Below is a small trained network, with its code and all its weights. Each question gives an input and a target symbol and asks what happens when units are switched off, that is, made to give their printed mean instead of their output.

import numpy as np


def w(rows, s, z=0):
    codes = np.array(rows[::2]) - 128.0
    scale = np.full(codes.shape[1], s)
    scale[-1] = z or s
    return codes * scale


def f(y):
    return np.maximum(y, 0)


def softmax(a):
    e = np.exp(a - a.max(-1, keepdims=True))
    return e / e.sum(-1, keepdims=True)


def log_softmax(a):
    a = a - a.max(-1, keepdims=True)
    return a - np.log(np.exp(a).sum(-1, keepdims=True))


def net(x, mask):
    ids = ['αβγεζηλπσψω'.index(c) for c in x.split()]
    T = len(ids)
    res = E[ids] + P[:T]
    r = res
    for j in range(3):
        rows = slice(2 * j, 2 * j + 2)
        q, k, v = (r @ M[0][rows].T for M in (Q, K, V))
        z = softmax(np.where(np.tri(T) > 0, q @ k.T / 2**0.5, -1e9)) @ v
        o = O[0][rows]
        res = res + np.where(mask[j], z, o[:, -1]) @ o[:, :-1]
    y = f(res @ A[0][:, :-1].T + A[0][:, -1])
    res = res + np.where(mask[3:11], y, B[0][:, -1]) @ B[0][:, :-1]
    return log_softmax(res[-1] @ U[:, :-1].T + U[:, -1])


Q, K, V, O, A, B = {}, {}, {}, {}, {}, {}
E = w([
[67,126,156,185,126],'α',
[86,96,160,145,88],'β',
[195,183,212,58,122],'γ',
[103,58,138,79,43],'ε',
[170,7,108,129,82],'ζ',
[131,70,86,175,169],'η',
[10,155,165,119,87],'λ',
[72,97,158,89,43],'π',
[42,117,95,67,121],'σ',
[91,94,87,134,151],'ψ',
[88,111,157,187,191],'ω',
],0.021)
P = w([
[40,51,254,75,204],'0',
[73,82,163,106,170],'1',
[94,93,156,131,138],'2',
[111,91,144,135,116],'3',
[119,97,139,140,118],'4',
[121,110,125,131,120],'5',
[132,105,123,131,103],'6',
[137,106,121,132,101],'7',
[145,112,114,130,103],'8',
[151,114,115,138,95],'9',
[163,112,113,138,79],'10',
[169,112,104,135,74],'11',
],0.0079)
Q[0] = w([
[102,248,145,14,159],'h0',
[142,158,188,172,80],'h0',
[76,132,232,155,76],'h1',
[95,127,200,138,113],'h1',
[155,167,166,76,110],'h2',
[158,29,58,157,119],'h2',
],0.012)
K[0] = w([
[48,82,129,159,82],'h0',
[127,111,106,193,189],'h0',
[201,212,153,106,93],'h1',
[159,190,137,98,129],'h1',
[48,92,129,107,78],'h2',
[253,208,129,87,145],'h2',
],0.014)
V[0] = w([
[160,173,143,173,195],'h0',
[59,131,127,151,138],'h0',
[37,122,111,165,92],'h1',
[169,127,5,161,187],'h1',
[96,83,55,177,152],'h2',
[255,109,166,114,236],'h2',
],0.009)
O[0] = w([
[141,157,60,81,189,83],'h0',
[115,69,163,187,83,155],'h0',
[141,1,65,119,152,158],'h1',
[125,137,89,186,92,2],'h1',
[114,50,160,189,93,126],'h2',
[110,89,169,80,190,102],'h2',
],0.0085,0.0095)
A[0] = w([
[211,161,145,180,253,145],'n0',
[151,90,138,200,165,240],'n1',
[67,184,61,82,113,131],'n2',
[121,180,148,205,106,64],'n3',
[168,65,157,141,100,3],'n4',
[199,198,160,198,221,54],'n5',
[137,79,123,103,64,146],'n6',
[114,171,3,205,88,137],'n7',
],0.011,0.0052)
B[0] = w([
[165,119,102,195,74,175],'n0',
[127,145,142,84,99,237],'n1',
[65,106,117,136,113,168],'n2',
[105,138,113,138,144,151],'n3',
[66,163,112,142,134,213],'n4',
[131,87,158,138,121,159],'n5',
[156,131,138,132,155,252],'n6',
[249,166,63,99,151,139],'n7',
],0.017,0.011)
U = w([
[91,44,172,128,114,160],'α',
[146,103,131,92,8,173],'β',
[156,115,100,126,52,156],'γ',
[175,116,130,86,114,167],'ε',
[97,143,135,155,106,7],'ζ',
[135,105,173,190,173,90],'η',
[93,123,115,145,193,122],'λ',
[123,118,144,73,110,3],'π',
[169,132,183,123,118,125],'σ',
[121,150,158,129,195,181],'ψ',
[113,142,171,176,229,185],'ω',
],0.011,0.0054)

Each question gives the input, a string of symbols that net reads in full, and the target symbol t.
The units are the heads (2 rows each of Q, K, V and O) and the neurons (one row each of A and B). Each row of codes is followed by its name. A weight is (code - 128) times the scale printed after its matrix; where a second scale follows, it is the last column's (O, A, B and U).
mask holds one flag per unit, heads first, then neurons. A switched-off unit (its flag False) gives its mean, the last column of its rows in O or B, instead of its output. The means were averaged over made-up inputs and are rounded, as every weight is.
A unit's drop is (log p(t) with every unit on - log p(t) with that unit switched off) / (log p(t) with every unit on - log p(t) with every unit switched off).
The circuit of an input: a set's keep is (log p(t) with only the set's units on - log p(t) with every unit switched off) / (log p(t) with every unit on - log p(t) with every unit switched off). Starting from all 11 units, units are removed one at a time, each time the one whose removal leaves the highest keep (on an exact tie, the one counted first), for as long as the keep stays at least 0.8.
circuit, biggest first: the units of the circuit, biggest drop first
top k neurons: the k neurons with the biggest drops, biggest first
heads that matter: for each layer, one digit per head in row order, 1 if its drop is at least 0.15 and else 0, layers parted by /
drop when u is switched off: that unit's drop, to one decimal
input λ β ε ζ λ π ω ε ψ β λ, target γ: circuit, biggest first	h2; n7
input β η π η ε, target α: circuit, biggest first	h1; n1
input σ σ γ π ψ λ σ ζ π π β ζ, target ε: circuit, biggest first	h2; h0
input σ ψ π ψ, target β: circuit, biggest first	n1; h2; h0
input π ζ ε ε ω γ η η, target γ: heads that matter	100
input η λ ε β ε γ ζ σ α ζ λ, target ζ: top 2 neurons	n3; n1
input η α ψ ε π ψ, target β: circuit, biggest first	n1; h1; h0
input ψ η ψ η π, target α: heads that matter	010
input λ γ α ψ, target λ: circuit, biggest first	h2; h0; n2
input π ψ ω ψ η ε σ ψ π α ε η, target β: heads that matter	011
input γ π λ ζ η ε σ η ε η ψ σ, target α: top 3 neurons	n1; n0; n7
input η ζ γ α β α β λ λ λ, target ζ: top 4 neurons	n3; n1; n2; n6
input ψ α ψ ψ, target γ: heads that matter	011
input π σ λ σ β η, target α: heads that matter	001
input η λ ψ π η η λ π η β γ α, target ω: heads that matter	010
input η λ ψ γ η ζ ω ω π ω, target η: heads that matter	111
input η π η β η ε ω, target α: drop when h0 is switched off	-0.1
input η γ α σ α β ε λ ψ ζ α, target ω: drop when n1 is switched off	0.6
input λ ψ γ λ η σ λ σ ζ, target ε: drop when h0 is switched off	0.3
